Below are the code and all the weights of a small trained network. Each question names an input and a target symbol and asks about switching units off, where a switched-off unit gives its printed mean instead of its output.

import numpy as np


def w(rows, s, z=0):
    codes = np.array(rows[::2]) - 128.0
    scale = np.full(codes.shape[1], s)
    scale[-1] = z or s
    return codes * scale


def norm(h):
    return h / np.sqrt((h * h).mean(-1, keepdims=True) + 1e-5)


def f(y):
    return y / 2 * (1 + np.tanh(0.7978845608 * (y + 0.044715 * y**3)))


def softmax(a):
    e = np.exp(a - a.max(-1, keepdims=True))
    return e / e.sum(-1, keepdims=True)


def log_softmax(a):
    a = a - a.max(-1, keepdims=True)
    return a - np.log(np.exp(a).sum(-1, keepdims=True))


def net(x, mask):
    ids = ['ΔΛΩαγζημξσφψ'.index(c) for c in x.split()]
    T = len(ids)
    res = E[ids] + P[:T]
    u = 0
    for l in range(2):
        q, k, v = (norm(res) @ M[l].T for M in (Q, K, V))
        z = softmax(np.where(np.tri(T) > 0, q @ k.T / 2**0.5, -1e9)) @ v
        res = res + np.where(mask[u], z, O[l][:, -1]) @ O[l][:, :-1]
        u += 1
        y = f(norm(res) @ A[l][:, :-1].T + A[l][:, -1])
        res = res + np.where(mask[u : u + 12], y, B[l][:, -1]) @ B[l][:, :-1]
        u += 12
    return log_softmax(norm(res)[-1] @ U[:, :-1].T + U[:, -1])


Q, K, V, O, A, B = {}, {}, {}, {}, {}, {}
E = w([
[142,109,163,87,29,150,155,80],'Δ',
[208,93,143,143,52,126,189,116],'Λ',
[90,135,94,144,125,20,125,123],'Ω',
[173,151,94,168,135,28,174,171],'α',
[177,86,13,111,148,98,190,212],'γ',
[132,132,177,144,101,59,136,171],'ζ',
[138,53,127,87,128,69,154,142],'η',
[60,133,98,4,101,124,130,156],'μ',
[100,221,154,138,115,120,56,140],'ξ',
[139,166,145,87,204,140,208,203],'σ',
[165,133,117,186,175,144,99,190],'φ',
[172,129,74,109,147,194,116,89],'ψ',
],0.013)
P = w([
[120,141,61,203,23,182,150,201],'0',
[113,99,77,160,60,123,181,165],'1',
[118,81,72,147,99,119,154,187],'2',
[141,50,82,130,154,104,111,190],'3',
[150,44,104,129,169,115,111,177],'4',
[180,50,105,128,169,103,61,185],'5',
[220,31,117,119,173,87,2,177],'6',
],0.0063)
Q[0] = w([
[85,166,222,227,201,249,152,125],'L0H1',
[3,103,44,141,141,191,193,124],'L0H1',
],0.0044)
K[0] = w([
[122,83,94,124,77,121,253,43],'L0H1',
[154,126,171,232,57,172,197,98],'L0H1',
],0.0046)
V[0] = w([
[114,87,1,101,154,125,117,92],'L0H1',
[133,208,78,118,109,96,48,113],'L0H1',
],0.0079)
O[0] = w([
[54,65,3,146,117,123,113,64,254],'L0H1',
[45,30,176,222,179,214,182,179,95],'L0H1',
],0.0066,0.00077)
A[0] = w([
[119,116,117,114,195,150,98,106,136],'L0N1',
[165,152,123,195,141,98,140,99,45],'L0N2',
[159,133,110,98,139,149,138,67,102],'L0N3',
[117,98,169,99,230,156,161,118,192],'L0N4',
[104,181,113,91,228,126,194,50,108],'L0N5',
[118,226,79,174,197,195,113,175,63],'L0N6',
[51,230,126,137,149,67,57,54,80],'L0N7',
[69,203,161,164,125,225,8,104,51],'L0N8',
[91,101,100,142,152,254,95,35,55],'L0N9',
[122,141,162,58,97,213,131,104,117],'L0N10',
[122,176,70,114,113,113,157,120,96],'L0N11',
[76,179,109,94,132,189,120,144,1],'L0N12',
],0.0076,0.0046)
B[0] = w([
[111,146,86,132,110,132,130,156,139],'L0N1',
[112,85,119,86,159,141,133,136,73],'L0N2',
[121,161,162,167,118,137,122,144,98],'L0N3',
[140,170,70,121,144,124,96,181,250],'L0N4',
[118,200,54,127,112,120,147,170,65],'L0N5',
[159,106,111,127,19,105,93,132,244],'L0N6',
[124,93,174,141,162,189,131,193,134],'L0N7',
[153,67,104,139,173,120,255,174,219],'L0N8',
[101,215,126,197,103,166,134,149,119],'L0N9',
[86,86,157,121,120,167,141,189,107],'L0N10',
[161,121,119,140,60,117,118,158,188],'L0N11',
[91,83,141,85,176,89,167,81,75],'L0N12',
],0.0071,0.0013)
Q[1] = w([
[112,185,181,120,200,161,160,2],'L1H1',
[165,81,169,128,131,148,37,142],'L1H1',
],0.008)
K[1] = w([
[99,87,169,139,100,73,254,95],'L1H1',
[144,118,91,79,209,138,93,140],'L1H1',
],0.0075)
V[1] = w([
[87,53,200,79,126,62,128,130],'L1H1',
[182,65,145,219,134,100,1,111],'L1H1',
],0.0086)
O[1] = w([
[127,45,146,137,67,70,123,205,2],'L1H1',
[86,165,126,93,108,113,253,118,210],'L1H1',
],0.012,0.0029)
A[1] = w([
[87,103,131,141,78,102,162,166,3],'L1N1',
[176,143,127,250,143,113,179,125,169],'L1N2',
[141,100,141,164,78,93,148,166,51],'L1N3',
[114,165,133,132,178,173,137,68,71],'L1N4',
[155,118,137,70,162,60,123,77,137],'L1N5',
[178,98,164,119,202,134,39,84,70],'L1N6',
[115,118,125,102,223,165,113,98,140],'L1N7',
[120,52,193,135,235,189,176,157,162],'L1N8',
[160,108,115,101,122,102,150,188,154],'L1N9',
[124,119,147,132,59,121,146,109,31],'L1N10',
[162,102,110,170,118,137,144,105,45],'L1N11',
[63,165,130,50,122,149,201,146,94],'L1N12',
],0.011,0.0053)
B[1] = w([
[102,164,133,193,132,120,170,89,156],'L1N1',
[105,78,157,49,221,128,95,110,229],'L1N2',
[99,173,138,165,121,120,115,54,188],'L1N3',
[89,162,194,135,74,125,143,81,163],'L1N4',
[92,217,108,76,87,118,114,131,187],'L1N5',
[112,253,110,159,160,50,116,141,166],'L1N6',
[60,191,118,206,114,116,71,118,166],'L1N7',
[208,181,43,195,95,160,182,147,213],'L1N8',
[122,157,173,145,118,45,144,140,254],'L1N9',
[97,131,118,132,186,126,150,93,132],'L1N10',
[121,51,124,121,121,127,101,129,127],'L1N11',
[112,92,135,102,88,142,42,223,205],'L1N12',
],0.0079,0.0063)
U = w([
[154,128,168,148,42,155,98,123,118],'Δ',
[196,111,153,97,127,129,135,93,254],'Λ',
[34,76,103,172,156,108,142,115,89],'Ω',
[105,93,147,112,216,101,139,110,155],'α',
[146,80,20,104,150,123,135,103,56],'γ',
[131,156,250,131,143,104,122,144,125],'ζ',
[137,148,72,148,54,71,152,112,118],'η',
[103,61,114,138,116,134,52,149,205],'μ',
[131,117,155,200,157,165,152,178,156],'ξ',
[200,189,122,107,140,126,64,158,29],'σ',
[98,132,137,62,136,171,162,166,87],'φ',
[87,141,98,139,132,183,117,73,99],'ψ',
],0.013,0.0063)

Each question gives the input, a string of symbols that net reads in full, and the target symbol t.
The units are the heads (2 rows each of Q, K, V and O) and the neurons (one row each of A and B). Each row of codes is followed by its name. A weight is (code - 128) times the scale printed after its matrix; where a second scale follows, it is the last column's (O, A, B and U).
mask holds one flag per unit, layer by layer, with each layer's heads first. A switched-off unit (its flag False) gives its mean, the last column of its rows in O or B, instead of its output. The means were averaged over made-up inputs and are rounded, as every weight is.
A unit's drop is (log p(t) with every unit on - log p(t) with that unit switched off) / (log p(t) with every unit on - log p(t) with every unit switched off).
The circuit of an input: a set's keep is (log p(t) with only the set's units on - log p(t) with every unit switched off) / (log p(t) with every unit on - log p(t) with every unit switched off). Starting from the 12 units with the biggest drops (on a tie, the unit counted first), units are removed one at a time, each time the one whose removal leaves the highest keep (on an exact tie, the one counted first), for as long as the keep stays at least 0.8.
circuit, biggest first: the units of the circuit, biggest drop first
k most important neurons: the k neurons with the biggest drops, biggest first
k most important neurons of layer l: the k neurons of layer l with the biggest drops, biggest first
drop when u is switched off: that unit's drop, to one decimal
input φ Δ ζ, target φ: circuit, biggest first => [L1H1, L1N12]
input μ ξ Λ σ η ζ, target σ: circuit, biggest first => [L1H1, L0N4, L1N6]
input γ Λ μ φ ξ, target ξ: circuit, biggest first => [L0N8]
input Ω η η Ω, target Ω: circuit, biggest first => [L0H1, L1N8]
input μ ξ σ Δ, target σ: circuit, biggest first => [L1H1, L1N6]
input σ μ σ Λ, target σ: circuit, biggest first => [L1H1, L1N6]
input Λ μ η ξ σ, target σ: circuit, biggest first => [L0N8, L1H1, L0H1]
input Δ ζ α φ ξ, target φ: 2 most important neurons => [L0N6, L1N12]
input Λ ζ ζ, target ζ: circuit, biggest first => [L0H1, L1N8]
input γ γ Λ ξ Λ Ω, target ξ: circuit, biggest first => [L0H1, L1N8]
input μ α ψ ξ φ ξ, target φ: 2 most important neurons of layer 1 => [L1N12, L1N2]
input ψ Λ ξ, target ψ: 3 most important neurons => [L0N8, L0N9, L0N6]
input Ω η α, target α: 2 most important neurons => [L1N2, L1N8]
input σ ζ φ Λ, target Λ: most important neuron of layer 1 => [L1N7]
input Λ ζ α, target ζ: circuit, biggest first => [L0H1, L1N9, L1N2]
input η η ξ η φ η, target φ: 2 most important neurons => [L1N12, L0N8]
input Λ η η γ η, target η: 3 most important neurons => [L1N2, L1N5, L1N12]
input μ ψ ξ, target ψ: 2 most important neurons => [L0N9, L0N6]
input η Λ σ μ Ω γ Δ, target μ: 2 most important neurons of layer 1 => [L1N8, L1N9]
input Λ ξ α, target α: 2 most important neurons => [L1N2, L0N8]
input μ μ η, target μ: circuit, biggest first => [L1H1]
input ξ η ξ ξ, target ξ: 2 most important neurons => [L0N8, L1N8]
input φ Ω μ ξ μ ζ, target ξ: 2 most important neurons of layer 1 => [L1N8, L1N5]
input η Δ Λ ξ α ζ, target ξ: drop when L0H1 is switched off => 1.0
input Λ ζ ψ η η Ω, target ψ: drop when L1N9 is switched off => 0.1
